Each row has a class, written after it.
[ -4.2   4.5  11.6  -0.4  19.3   4.6   1.9  -0.2  -8.9  -1.1   3.9  23.1
 -10.0 -10.5   4.4   1.6  -7.8  -4.2   6.9  -5.7 -17.4  -0.4   4.8   2.7
   2.3]  suti
[ -1.7  -6.0  12.3 -15.5   4.7  -4.3   3.7  -7.6   4.9  -0.2  -3.0   7.6
  -9.5 -11.2   5.8  -1.9  -5.0  -5.9 -13.3 -10.3  -3.5   3.8 -10.8   8.5
  -3.7]  Ler
[ -9.6 -11.8  11.4 -27.5  18.3  -7.9 -11.6   8.2  -1.3   5.5  12.8  12.0
   1.8 -25.5  -5.3   9.9   8.6 -13.7   1.0  -3.5 -17.8  -0.5   0.5   2.9
   2.5]  Ler
[ -6.5  -4.5  15.8 -15.7  19.3   1.4  -0.8  -8.5  -3.7   5.5   2.5  17.9
  -1.8 -21.7  -1.5   5.6  -9.1 -18.8   3.6  -4.3 -22.3   3.7   3.1   1.5
   6.5]  Ler
[-10.2 -22.7  11.0 -26.5  21.5  -2.7  -0.2  -5.6   2.5   5.1  18.8  17.5
  -8.7 -22.4   2.3  -2.4   1.1 -12.7 -11.5   3.7  -8.4  -0.7  -5.4  14.8
   0.3]  Ler
[ -5.2   6.0   2.0   5.5  -9.3   3.1  19.1 -19.5   8.7  -3.1  -0.1  13.4
  -1.0  15.6   3.3 -14.9  -1.4   5.1 -17.1  -8.4  14.4   1.5  -1.1   9.7
   1.1]  suti
[  4.3  20.9  21.7  18.3  16.7   8.4  21.7 -26.1  -6.4  -9.9  -1.2   6.3
   4.8   1.5   7.1  -4.6 -19.6   3.3   9.6 -13.6   2.1  -2.0  10.3   9.7
  -0.7]  suti
[ -9.3   6.3  27.9   0.1   3.1  11.9   9.2 -18.4  -6.9  -7.7  -1.0   2.2
 -11.5   5.4   8.9  -8.4 -11.9   5.4  -4.1  -6.4   4.8   9.0 -11.9   7.5
  -6.1]  suti
[-12.1   8.4  12.8  18.8   3.3   3.6  10.0 -20.5  -2.2  -8.1  -0.3  15.9
   0.7  -1.2 -19.6 -10.7  -3.0  -4.2  -4.5  -9.0  -6.3   0.2   4.9  10.9
  -4.7]  suti
[  2.6  14.1  18.7   8.2   6.9  12.7   6.6 -19.8  -3.3  -7.9   4.2   0.7
  -8.6  -5.8  10.4   5.5 -20.2   3.8   5.6 -11.3  -0.4   0.9   7.5  11.1
  -1.0]  suti
[ -1.5  -4.3   7.1 -10.7  11.3  -4.0   0.5  -1.5   7.4   0.8   7.9  23.0
  -5.4  -3.7   5.8  -7.7   4.1  -5.7 -10.3  -1.1  -8.4  -3.4  -3.3   4.3
  -3.6]  Ler
[ -6.3   3.9  12.7  -7.6  14.1  -1.7   3.5 -14.5   6.1   1.8   6.4  25.4
  -1.4  -8.1  11.1  -9.8  -4.3 -10.9 -10.6  -6.7  -3.9   0.1 -12.1   2.4
   0.9]  Ler
[ -2.4  11.8  18.3   0.6  21.1  10.0   5.7 -16.5  -2.4  -4.7   2.0   6.9
  -7.6 -19.2  10.0   4.8 -15.3  -0.8   7.4  -6.8 -10.5  -6.6   6.1   8.2
  -4.2]  suti
[ -2.4   4.5   9.2  -9.9   5.5   6.8   3.7  -6.9  -6.4   1.5   4.1   3.4
 -10.5  -5.3   2.8   1.1 -10.6   3.2   0.3 -10.1   0.0  -2.3   2.1   0.4
  -3.6]  suti
